Here is a tiny trained network, its code and every weight. The questions are about switching its units off for an input and a class, where a switched-off unit gives its printed mean instead of its output.

import numpy as np


def w(rows, s, z=0):
    codes = np.array(rows[::2]) - 128.0
    scale = np.full(codes.shape[1], s)
    scale[-1] = z or s
    return codes * scale


def f(y):
    return np.maximum(y, 0)


def log_softmax(a):
    a = a - a.max(-1, keepdims=True)
    return a - np.log(np.exp(a).sum(-1, keepdims=True))


def net(x, mask):
    res = np.array(x, float).reshape(1, 4) / 4 @ E
    y = f(res @ A[0][:, :-1].T + A[0][:, -1])
    res = res + np.where(mask, y, B[0][:, -1]) @ B[0][:, :-1]
    return log_softmax(res[-1] @ U[:, :-1].T + U[:, -1])


A, B = {}, {}
E = w([
[135,128,123,109,124,133,118,129,141],'x0',
[215,172,216,33,236,26,96,31,60],'x1',
[68,2,27,20,208,204,226,104,23],'x2',
[122,116,135,132,131,119,128,127,141],'x3',
],0.0051)
A[0] = w([
[234,222,207,20,237,11,105,17,72,85],'neuron 0',
[218,233,173,181,82,53,68,134,234,155],'neuron 1',
[97,98,61,203,10,226,168,210,196,37],'neuron 2',
[116,42,34,19,207,207,254,97,48,201],'neuron 3',
[175,246,243,240,61,40,20,110,223,195],'neuron 4',
[34,102,59,247,30,240,108,194,185,9],'neuron 5',
[184,160,214,70,202,44,31,29,84,124],'neuron 6',
[186,229,203,206,89,67,41,107,236,196],'neuron 7',
[174,161,218,74,232,57,60,90,87,105],'neuron 8',
[28,8,6,25,244,219,205,64,16,198],'neuron 9',
[216,215,208,214,74,70,63,156,244,161],'neuron 10',
[236,166,243,36,244,8,74,9,79,73],'neuron 11',
[100,132,46,181,24,181,190,221,218,86],'neuron 12',
],0.0043,0.0013)
B[0] = w([
[21,243,20,219,235,225,187,192,245,223],'neuron 0',
[220,71,177,77,39,82,148,44,58,205],'neuron 1',
[20,224,44,200,222,213,198,153,218,195],'neuron 2',
[220,25,242,37,33,62,83,36,27,232],'neuron 3',
[222,7,233,96,15,13,56,57,29,232],'neuron 4',
[30,240,22,211,236,221,192,203,235,199],'neuron 5',
[31,208,59,214,212,151,88,199,224,201],'neuron 6',
[177,35,213,105,60,42,36,66,27,213],'neuron 7',
[64,203,51,137,216,177,133,210,216,191],'neuron 8',
[246,13,244,76,29,21,25,35,3,254],'neuron 9',
[211,62,206,35,44,96,115,52,45,213],'neuron 10',
[14,237,5,200,244,220,198,192,235,224],'neuron 11',
[103,226,30,160,143,225,229,237,175,191],'neuron 12',
],0.0044,0.0084)
U = w([
[248,6,247,35,19,8,67,27,3,251],'0',
[40,244,11,229,219,234,217,216,233,5],'1',
],0.0042,0.00027)

Each question gives the input, the list of numbers given to net, and the class t.
The units are the neurons (one row each of A and B). Each row of codes is followed by its name. A weight is (code - 128) times the scale printed after its matrix; where a second scale follows, it is the last column's (A, B and U).
mask holds one flag per neuron, in row order. A switched-off neuron (its flag False) gives its mean, the last column of its row in B, instead of its output. The means were averaged over made-up inputs and are rounded, as every weight is.
A unit's drop is (log p(t) with every unit on - log p(t) with that unit switched off) / (log p(t) with every unit on - log p(t) with every unit switched off).
The circuit of an input: a set's keep is (log p(t) with only the set's units on - log p(t) with every unit switched off) / (log p(t) with every unit on - log p(t) with every unit switched off). Starting from the 12 units with the biggest drops (on a tie, the unit counted first), units are removed one at a time, each time the one whose removal leaves the highest keep (on an exact tie, the one counted first), for as long as the keep stays at least 0.8.
circuit, biggest first: the units of the circuit, biggest drop first
top k neurons: the k neurons with the biggest drops, biggest first
drop when u is switched off: that unit's drop, to one decimal
input [-7,8,7,4], class 1: circuit, biggest first : neuron 11
input [-1,7,-5,0], class 1: top 2 neurons : neuron 11; neuron 0
input [-2,7,-6,-6], class 1: top 4 neurons : neuron 11; neuron 0; neuron 6; neuron 9
input [-3,-8,8,8], class 0: top 2 neurons : neuron 9; neuron 3
input [-7,3,-2,0], class 1: top 2 neurons : neuron 9; neuron 3
input [2,-7,-7,6], class 0: top 3 neurons : neuron 4; neuron 10; neuron 7
input [-3,-6,-7,5], class 0: top 3 neurons : neuron 4; neuron 10; neuron 7
input [-1,-4,5,-8], class 0: top 2 neurons : neuron 9; neuron 3
input [3,8,-6,-1], class 1: top 2 neurons : neuron 11; neuron 0
input [8,-6,6,7], class 0: drop when neuron 11 is switched off : 1.2
input [5,-5,-7,-5], class 0: drop when neuron 4 is switched off : 0.1
input [-8,8,4,6], class 1: drop when neuron 12 is switched off : 0.0
input [7,-7,7,8], class 0: drop when neuron 9 is switched off : 3.8
input [8,-5,-6,8], class 0: circuit, biggest first : neuron 4
